Here is a tiny trained network, its code and every weight. The questions are about switching its units off for an input and a target symbol, where a switched-off unit gives its printed mean instead of its output.

import numpy as np


def w(rows, s, z=0):
    codes = np.array(rows[::2]) - 128.0
    scale = np.full(codes.shape[1], s)
    scale[-1] = z or s
    return codes * scale


def f(y):
    return y / 2 * (1 + np.tanh(0.7978845608 * (y + 0.044715 * y**3)))


def softmax(a):
    e = np.exp(a - a.max(-1, keepdims=True))
    return e / e.sum(-1, keepdims=True)


def log_softmax(a):
    a = a - a.max(-1, keepdims=True)
    return a - np.log(np.exp(a).sum(-1, keepdims=True))


def net(x, mask):
    ids = ['ΓΠαδηθλμξσφ'.index(c) for c in x.split()]
    T = len(ids)
    res = E[ids] + P[:T]
    r = res
    for j in range(3):
        rows = slice(2 * j, 2 * j + 2)
        q, k, v = (r @ M[0][rows].T for M in (Q, K, V))
        z = softmax(np.where(np.tri(T) > 0, q @ k.T / 2**0.5, -1e9)) @ v
        o = O[0][rows]
        res = res + np.where(mask[j], z, o[:, -1]) @ o[:, :-1]
    y = f(res @ A[0][:, :-1].T + A[0][:, -1])
    res = res + np.where(mask[3:15], y, B[0][:, -1]) @ B[0][:, :-1]
    return log_softmax(res[-1] @ U[:, :-1].T + U[:, -1])


Q, K, V, O, A, B = {}, {}, {}, {}, {}, {}
E = w([
[181,249,64,92],'Γ',
[181,188,107,142],'Π',
[48,143,56,160],'α',
[124,125,129,169],'δ',
[110,117,138,72],'η',
[64,171,211,167],'θ',
[109,114,135,68],'λ',
[127,177,199,119],'μ',
[100,223,236,189],'ξ',
[143,224,189,135],'σ',
[101,102,181,107],'φ',
],0.019)
P = w([
[169,103,68,246],'0',
[144,123,98,177],'1',
[139,138,125,151],'2',
[133,149,141,131],'3',
[128,157,150,112],'4',
[125,165,161,97],'5',
[122,171,173,83],'6',
[120,182,182,72],'7',
[119,189,185,61],'8',
],0.012)
Q[0] = w([
[156,80,99,131],'H0',
[54,140,88,127],'H0',
[176,175,101,134],'H1',
[172,83,101,141],'H1',
[232,7,142,200],'H2',
[132,135,87,44],'H2',
],0.02)
K[0] = w([
[164,137,85,133],'H0',
[4,124,109,150],'H0',
[57,145,128,90],'H1',
[135,113,86,208],'H1',
[243,32,104,245],'H2',
[33,202,88,118],'H2',
],0.014)
V[0] = w([
[196,91,75,250],'H0',
[150,141,33,135],'H0',
[229,141,136,156],'H1',
[151,92,152,67],'H1',
[124,167,198,82],'H2',
[187,106,167,47],'H2',
],0.011)
O[0] = w([
[126,143,176,2,132],'H0',
[200,123,122,82,130],'H0',
[130,213,174,136,84],'H1',
[232,93,157,119,67],'H1',
[105,121,155,41,183],'H2',
[126,159,62,28,1],'H2',
],0.0082,0.0067)
A[0] = w([
[125,83,215,147,254],'N0',
[139,139,42,207,84],'N1',
[146,141,44,75,29],'N2',
[103,97,176,178,123],'N3',
[97,158,196,31,114],'N4',
[163,164,188,123,65],'N5',
[87,113,123,28,195],'N6',
[126,79,138,104,105],'N7',
[147,192,157,197,181],'N8',
[158,79,7,76,157],'N9',
[108,125,78,132,55],'N10',
[71,37,174,132,90],'N11',
],0.015,0.006)
B[0] = w([
[39,11,9,186,244],'N0',
[52,140,35,89,175],'N1',
[14,64,143,205,142],'N2',
[185,112,208,203,232],'N3',
[63,139,90,17,201],'N4',
[81,117,217,193,142],'N5',
[199,150,212,250,185],'N6',
[69,184,133,184,125],'N7',
[193,207,178,33,251],'N8',
[243,42,81,79,147],'N9',
[89,169,147,209,129],'N10',
[204,229,67,114,205],'N11',
],0.014,0.011)
U = w([
[70,167,173,86,87],'Γ',
[1,84,191,106,129],'Π',
[2,35,133,176,193],'α',
[26,118,252,189,10],'δ',
[161,123,109,105,85],'η',
[84,237,23,120,217],'θ',
[187,105,104,100,254],'λ',
[107,170,126,124,57],'μ',
[82,184,151,140,30],'ξ',
[164,230,162,216,60],'σ',
[211,213,97,63,236],'φ',
],0.0083,0.004)

Each question gives the input, a string of symbols that net reads in full, and the target symbol t.
The units are the heads (2 rows each of Q, K, V and O) and the neurons (one row each of A and B). Each row of codes is followed by its name. A weight is (code - 128) times the scale printed after its matrix; where a second scale follows, it is the last column's (O, A, B and U).
mask holds one flag per unit, heads first, then neurons. A switched-off unit (its flag False) gives its mean, the last column of its rows in O or B, instead of its output. The means were averaged over made-up inputs and are rounded, as every weight is.
A unit's drop is (log p(t) with every unit on - log p(t) with that unit switched off) / (log p(t) with every unit on - log p(t) with every unit switched off).
The circuit of an input: a set's keep is (log p(t) with only the set's units on - log p(t) with every unit switched off) / (log p(t) with every unit on - log p(t) with every unit switched off). Starting from the 12 units with the biggest drops (on a tie, the unit counted first), units are removed one at a time, each time the one whose removal leaves the highest keep (on an exact tie, the one counted first), for as long as the keep stays at least 0.8.
units of the circuit, in order: the units of the circuit, biggest drop first
unit that matters most: the unit with the biggest drop
top k neurons: the k neurons with the biggest drops, biggest first
which heads matter: for each layer, one digit per head in row order, 1 if its drop is at least 0.15 and else 0, layers parted by /
input θ Γ θ α θ, target θ: unit that matters most -> N11
input μ α δ, target α: top 2 neurons -> (N8; N11)
input α Π θ ξ, target δ: units of the circuit, in order -> (N0; N5; N8)
input λ σ Γ Γ λ μ α θ α, target σ: which heads matter -> 101
input λ α θ α Π α Π λ Π, target λ: top 2 neurons -> (N9; N0)
input α Π α α α Π λ, target Π: units of the circuit, in order -> (N4; N8)
input α α α φ λ η, target λ: units of the circuit, in order -> (N9; H2; N8)
input α ξ λ θ θ ξ α α η, target α: which heads matter -> 010
input λ φ δ λ Γ, target λ: which heads matter -> 011
input α φ μ α Γ δ θ θ η, target θ: units of the circuit, in order -> (N4; N3)
input α α α σ η Π α δ μ, target Π: which heads matter -> 011
input λ ξ φ Π η μ Γ θ λ, target θ: units of the circuit, in order -> (H0; H2; N3)
input Γ α α Γ η α α θ α, target σ: top 2 neurons -> (N6; N0)
input α δ Π α θ η, target θ: unit that matters most -> N4
input α Π α λ α, target λ: units of the circuit, in order -> (H0; N9; H1)
input α λ Π λ λ, target λ: top 4 neurons -> (N9; N0; N4; N6)
input α Π α α Π Π α, target φ: top 2 neurons -> (N0; N8)
input θ α α Π λ, target Π: which heads matter -> 110
input α Π δ, target Π: top 3 neurons -> (N11; N4; N8)
input λ φ θ α ξ Γ μ λ σ, target Γ: top 3 neurons -> (N11; N4; N5)
input α α α σ μ, target Π: units of the circuit, in order -> (N11; N4)
input λ α Π θ α ξ, target δ: units of the circuit, in order -> (N5)
input μ δ α α σ δ Γ, target δ: which heads matter -> 001
input δ δ θ α α λ Γ, target λ: which heads matter -> 111
input λ δ α α Γ, target α: top 3 neurons -> (N2; N8; N9)
input α α θ Γ α α θ α φ, target α: which heads matter -> 011
input λ α θ θ, target σ: which heads matter -> 100
